Below is a small trained network, with its code and all its weights. Each question gives an input and a target symbol and asks what happens when units are switched off, that is, made to give their printed mean instead of their output.

import numpy as np


def w(rows, s, z=0):
    codes = np.array(rows[::2]) - 128.0
    scale = np.full(codes.shape[1], s)
    scale[-1] = z or s
    return codes * scale


def f(y):
    return y / 2 * (1 + np.tanh(0.7978845608 * (y + 0.044715 * y**3)))


def softmax(a):
    e = np.exp(a - a.max(-1, keepdims=True))
    return e / e.sum(-1, keepdims=True)


def log_softmax(a):
    a = a - a.max(-1, keepdims=True)
    return a - np.log(np.exp(a).sum(-1, keepdims=True))


def net(x, mask):
    ids = ['βγδθλξπτψ'.index(c) for c in x.split()]
    T = len(ids)
    res = E[ids] + P[:T]
    r = res
    for j in range(3):
        rows = slice(4 * j, 4 * j + 4)
        q, k, v = (r @ M[0][rows].T for M in (Q, K, V))
        z = softmax(np.where(np.tri(T) > 0, q @ k.T / 4**0.5, -1e9)) @ v
        o = O[0][rows]
        res = res + np.where(mask[j], z, o[:, -1]) @ o[:, :-1]
    y = f(res @ A[0][:, :-1].T + A[0][:, -1])
    res = res + np.where(mask[3:11], y, B[0][:, -1]) @ B[0][:, :-1]
    return log_softmax(res[-1] @ U[:, :-1].T + U[:, -1])


Q, K, V, O, A, B = {}, {}, {}, {}, {}, {}
E = w([
[136,186,117],'β',
[140,164,151],'γ',
[191,133,200],'δ',
[107,170,117],'θ',
[61,164,201],'λ',
[51,114,171],'ξ',
[4,83,200],'π',
[226,98,50],'τ',
[52,30,158],'ψ',
],0.018)
P = w([
[254,172,30],'0',
[188,79,152],'1',
[179,73,158],'2',
[194,82,135],'3',
[175,83,131],'4',
[178,66,130],'5',
[173,60,138],'6',
[158,59,100],'7',
[170,75,129],'8',
[182,73,153],'9',
],0.0074)
Q[0] = w([
[192,133,119],'head 1',
[81,151,174],'head 1',
[85,7,135],'head 1',
[177,140,206],'head 1',
[132,115,230],'head 2',
[101,57,157],'head 2',
[129,70,216],'head 2',
[181,156,153],'head 2',
[254,186,60],'head 3',
[194,153,207],'head 3',
[69,142,135],'head 3',
[162,123,183],'head 3',
],0.012)
K[0] = w([
[188,47,116],'head 1',
[184,150,90],'head 1',
[201,240,134],'head 1',
[45,81,63],'head 1',
[79,89,172],'head 2',
[141,172,33],'head 2',
[50,173,121],'head 2',
[144,109,90],'head 2',
[148,246,136],'head 3',
[59,107,91],'head 3',
[194,114,140],'head 3',
[156,136,83],'head 3',
],0.012)
V[0] = w([
[144,224,76],'head 1',
[133,231,102],'head 1',
[72,231,182],'head 1',
[124,113,214],'head 1',
[235,39,145],'head 2',
[119,173,77],'head 2',
[187,137,181],'head 2',
[123,190,81],'head 2',
[77,39,195],'head 3',
[229,190,94],'head 3',
[128,34,2],'head 3',
[168,127,141],'head 3',
],0.011)
O[0] = w([
[219,236,135,81],'head 1',
[162,208,131,102],'head 1',
[63,157,182,156],'head 1',
[69,143,236,209],'head 1',
[218,3,176,123],'head 2',
[120,131,113,57],'head 2',
[98,93,171,191],'head 2',
[105,170,65,63],'head 2',
[100,157,31,254],'head 3',
[227,152,194,45],'head 3',
[205,58,36,56],'head 3',
[198,147,191,137],'head 3',
],0.0067,0.0052)
A[0] = w([
[128,104,239,90],'neuron 1',
[149,73,211,99],'neuron 2',
[123,180,173,137],'neuron 3',
[199,120,135,137],'neuron 4',
[48,8,149,255],'neuron 5',
[138,118,155,22],'neuron 6',
[148,76,231,49],'neuron 7',
[153,174,184,188],'neuron 8',
],0.012,0.0044)
B[0] = w([
[94,150,105,222],'neuron 1',
[150,181,2,201],'neuron 2',
[184,135,154,181],'neuron 3',
[152,64,109,163],'neuron 4',
[141,93,188,253],'neuron 5',
[62,207,47,135],'neuron 6',
[80,180,113,210],'neuron 7',
[164,148,168,190],'neuron 8',
],0.0088,0.02)
U = w([
[117,176,52,96],'β',
[116,131,187,102],'γ',
[109,17,121,108],'δ',
[197,91,99,253],'θ',
[38,82,139,121],'λ',
[108,207,227,146],'ξ',
[187,87,193,39],'π',
[196,110,145,125],'τ',
[231,18,254,114],'ψ',
],0.006,0.0071)

Each question gives the input, a string of symbols that net reads in full, and the target symbol t.
The units are the heads (4 rows each of Q, K, V and O) and the neurons (one row each of A and B). Each row of codes is followed by its name. A weight is (code - 128) times the scale printed after its matrix; where a second scale follows, it is the last column's (O, A, B and U).
mask holds one flag per unit, heads first, then neurons. A switched-off unit (its flag False) gives its mean, the last column of its rows in O or B, instead of its output. The means were averaged over made-up inputs and are rounded, as every weight is.
A unit's drop is (log p(t) with every unit on - log p(t) with that unit switched off) / (log p(t) with every unit on - log p(t) with every unit switched off).
The circuit of an input: a set's keep is (log p(t) with only the set's units on - log p(t) with every unit switched off) / (log p(t) with every unit on - log p(t) with every unit switched off). Starting from all 11 units, units are removed one at a time, each time the one whose removal leaves the highest keep (on an exact tie, the one counted first), for as long as the keep stays at least 0.8.
units of the circuit, in order: the units of the circuit, biggest drop first
unit that matters most: the unit with the biggest drop
top k neurons: the k neurons with the biggest drops, biggest first
heads that matter: for each layer, one digit per head in row order, 1 if its drop is at least 0.15 and else 0, layers parted by /
drop of u: that unit's drop, to one decimal
input λ λ π γ, target λ: units of the circuit, in order -> (head 1)
input ψ θ τ π, target ψ: top 4 neurons -> (neuron 2; neuron 7; neuron 1; neuron 5)
input β λ δ ψ ξ, target β: heads that matter -> 101
input λ ψ ξ δ λ δ θ δ λ, target λ: units of the circuit, in order -> (head 3; neuron 2)
input δ δ β τ δ, target θ: heads that matter -> 100
input ψ γ λ τ τ λ ψ λ, target δ: heads that matter -> 001
input δ ψ δ δ δ, target δ: top 2 neurons -> (neuron 2; neuron 5)
input λ ψ β λ γ, target λ: heads that matter -> 101
input β θ λ ψ β δ, target β: top 3 neurons -> (neuron 2; neuron 7; neuron 1)
input δ τ τ β, target θ: heads that matter -> 111
input λ λ λ λ γ β, target ξ: heads that matter -> 101
input τ λ δ, target θ: units of the circuit, in order -> (head 1; neuron 5)
input ψ τ δ λ, target ψ: units of the circuit, in order -> (head 3; neuron 2; neuron 7)
input ψ τ ψ ξ δ λ, target ψ: top 2 neurons -> (neuron 5; neuron 2)
input λ λ λ θ γ λ δ λ δ, target ξ: unit that matters most -> head 3
input δ θ λ λ ψ β τ ψ δ π, target δ: heads that matter -> 001
input λ λ θ, target ξ: units of the circuit, in order -> (head 3; head 1)
input β λ λ γ π ψ λ π, target β: units of the circuit, in order -> (head 1; head 3)
input τ δ λ δ δ γ, target β: top 2 neurons -> (neuron 2; neuron 7)
input δ λ δ ψ δ, target λ: unit that matters most -> head 1
input γ δ γ, target β: top 4 neurons -> (neuron 2; neuron 5; neuron 7; neuron 1)
input δ γ τ λ, target θ: top 2 neurons -> (neuron 4; neuron 2)
input δ τ θ, target θ: top 2 neurons -> (neuron 4; neuron 2)
input λ λ λ π δ δ, target λ: heads that matter -> 100
input β β ψ π λ λ, target β: drop of head 1 -> 1.2
